Below is a small trained network, with its code and all its weights. Each question gives an input and a target symbol and asks what happens when units are switched off, that is, made to give their printed mean instead of their output.

import numpy as np


def w(rows, s, z=0):
    codes = np.array(rows[::2]) - 128.0
    scale = np.full(codes.shape[1], s)
    scale[-1] = z or s
    return codes * scale


def norm(h):
    return h / np.sqrt((h * h).mean(-1, keepdims=True) + 1e-5)


def f(y):
    return np.maximum(y, 0)


def softmax(a):
    e = np.exp(a - a.max(-1, keepdims=True))
    return e / e.sum(-1, keepdims=True)


def log_softmax(a):
    a = a - a.max(-1, keepdims=True)
    return a - np.log(np.exp(a).sum(-1, keepdims=True))


def net(x, mask):
    ids = ['Φβδεζηλμπ'.index(c) for c in x.split()]
    T = len(ids)
    res = E[ids] + P[:T]
    r = norm(res)
    for j in range(2):
        rows = slice(3 * j, 3 * j + 3)
        q, k, v = (r @ M[0][rows].T for M in (Q, K, V))
        z = softmax(np.where(np.tri(T) > 0, q @ k.T / 3**0.5, -1e9)) @ v
        o = O[0][rows]
        res = res + np.where(mask[j], z, o[:, -1]) @ o[:, :-1]
    y = f(norm(res) @ A[0][:, :-1].T + A[0][:, -1])
    res = res + np.where(mask[2:14], y, B[0][:, -1]) @ B[0][:, :-1]
    return log_softmax(norm(res)[-1] @ U[:, :-1].T + U[:, -1])


Q, K, V, O, A, B = {}, {}, {}, {}, {}, {}
E = w([
[138,45,133,152],'Φ',
[136,29,111,122],'β',
[178,15,124,148],'δ',
[121,41,144,179],'ε',
[197,80,130,168],'ζ',
[126,3,100,183],'η',
[180,81,162,187],'λ',
[132,92,135,151],'μ',
[92,21,118,151],'π',
],0.0045)
P = w([
[122,165,136,115],'0',
[222,17,180,242],'1',
[123,55,179,33],'2',
[172,118,63,148],'3',
[209,17,156,226],'4',
[125,59,179,42],'5',
[90,238,16,119],'6',
[209,24,148,224],'7',
[125,64,177,45],'8',
[90,210,101,134],'9',
[206,25,143,224],'10',
[126,68,176,47],'11',
[251,219,25,89],'12',
],0.012)
Q[0] = w([
[169,61,241,131],'H1',
[247,101,83,143],'H1',
[93,146,112,45],'H1',
[233,108,70,172],'H2',
[133,160,89,27],'H2',
[165,65,246,127],'H2',
],0.015)
K[0] = w([
[135,10,216,159],'H1',
[53,173,159,237],'H1',
[219,149,107,102],'H1',
[90,214,204,174],'H2',
[74,93,43,177],'H2',
[169,30,237,140],'H2',
],0.013)
V[0] = w([
[53,80,76,145],'H1',
[91,176,131,87],'H1',
[59,97,206,37],'H1',
[84,149,174,194],'H2',
[11,106,122,175],'H2',
[106,177,217,102],'H2',
],0.012)
O[0] = w([
[150,152,216,147,178],'H1',
[130,43,144,59,1],'H1',
[86,2,162,218,65],'H1',
[72,168,134,108,171],'H2',
[89,207,140,225,124],'H2',
[71,167,244,78,185],'H2',
],0.009,0.0037)
A[0] = w([
[143,187,163,209,12],'N1',
[108,148,176,170,221],'N2',
[176,213,102,116,89],'N3',
[15,188,107,61,127],'N4',
[26,106,10,164,174],'N5',
[106,133,60,193,157],'N6',
[208,105,131,163,2],'N7',
[167,106,30,144,30],'N8',
[168,101,107,61,7],'N9',
[53,91,76,149,28],'N10',
[167,151,190,112,79],'N11',
[154,82,30,145,83],'N12',
],0.014,0.0045)
B[0] = w([
[160,164,58,148,190],'N1',
[119,131,67,117,222],'N2',
[72,49,159,149,255],'N3',
[222,196,140,126,188],'N4',
[71,252,155,62,155],'N5',
[59,87,147,65,167],'N6',
[152,158,167,108,208],'N7',
[107,110,43,70,188],'N8',
[152,170,148,158,180],'N9',
[137,179,168,137,138],'N10',
[66,113,148,91,175],'N11',
[64,122,118,83,208],'N12',
],0.014,0.0061)
U = w([
[117,46,139,134,213],'Φ',
[142,83,22,91,92],'β',
[217,183,119,141,230],'δ',
[100,254,159,149,109],'ε',
[109,172,29,181,137],'ζ',
[56,139,138,210,159],'η',
[224,133,88,38,72],'λ',
[159,152,232,78,126],'μ',
[23,145,230,90,2],'π',
],0.015,0.0067)

Each question gives the input, a string of symbols that net reads in full, and the target symbol t.
The units are the heads (3 rows each of Q, K, V and O) and the neurons (one row each of A and B). Each row of codes is followed by its name. A weight is (code - 128) times the scale printed after its matrix; where a second scale follows, it is the last column's (O, A, B and U).
mask holds one flag per unit, heads first, then neurons. A switched-off unit (its flag False) gives its mean, the last column of its rows in O or B, instead of its output. The means were averaged over made-up inputs and are rounded, as every weight is.
A unit's drop is (log p(t) with every unit on - log p(t) with that unit switched off) / (log p(t) with every unit on - log p(t) with every unit switched off).
The circuit of an input: a set's keep is (log p(t) with only the set's units on - log p(t) with every unit switched off) / (log p(t) with every unit on - log p(t) with every unit switched off). Starting from the 12 units with the biggest drops (on a tie, the unit counted first), units are removed one at a time, each time the one whose removal leaves the highest keep (on an exact tie, the one counted first), for as long as the keep stays at least 0.8.
units of the circuit, in order: the units of the circuit, biggest drop first
k most important neurons: the k neurons with the biggest drops, biggest first
which heads matter: for each layer, one digit per head in row order, 1 if its drop is at least 0.15 and else 0, layers parted by /
input λ ε μ μ Φ, target π: units of the circuit, in order => H2
input λ π ε ε λ, target π: which heads matter => 01
input Φ Φ ε λ, target π: which heads matter => 10
input Φ ζ ε ζ ζ ε ε ζ δ ε ε ε Φ, target ε: units of the circuit, in order => H2, H1, N4, N3
input δ ε μ ε β, target λ: units of the circuit, in order => H2, H1
input λ Φ δ, target λ: units of the circuit, in order => H2, N9
input β η μ β Φ Φ η η, target β: units of the circuit, in order => H1, H2, N6
input μ μ ζ π η δ η π η Φ Φ δ, target λ: which heads matter => 01
input ε Φ π β ε π β ζ, target η: which heads matter => 11
input β β β ζ λ ε μ Φ ε ζ π, target β: which heads matter => 11
input ε β Φ, target β: which heads matter => 11
input ζ ε Φ Φ ζ, target μ: which heads matter => 01
input β β π Φ μ ζ π Φ λ Φ μ, target β: which heads matter => 11
input λ η δ δ ζ λ π δ ε Φ μ, target π: which heads matter => 01
input Φ η η β μ δ η ζ δ μ π, target ε: units of the circuit, in order => H1
input λ β μ δ β δ η Φ δ π Φ ε δ, target η: units of the circuit, in order => H2, N3
input Φ π δ ε π β ζ λ δ λ η, target ε: units of the circuit, in order => H2, H1
input λ δ μ δ ε ζ π μ β ε, target η: units of the circuit, in order => H2, N3, H1
input δ ζ μ η η π β Φ ε η β μ, target β: 2 most important neurons => N8, N3
input Φ π η λ β μ β ε β π ε, target ε: units of the circuit, in order => H1
input Φ ζ δ ε η μ, target Φ: units of the circuit, in order => H1, H2
input η ζ ζ μ ε, target δ: which heads matter => 10
input η π δ Φ δ Φ δ β, target δ: which heads matter => 10
input π β λ Φ Φ Φ μ δ η β ε λ μ, target Φ: which heads matter => 11
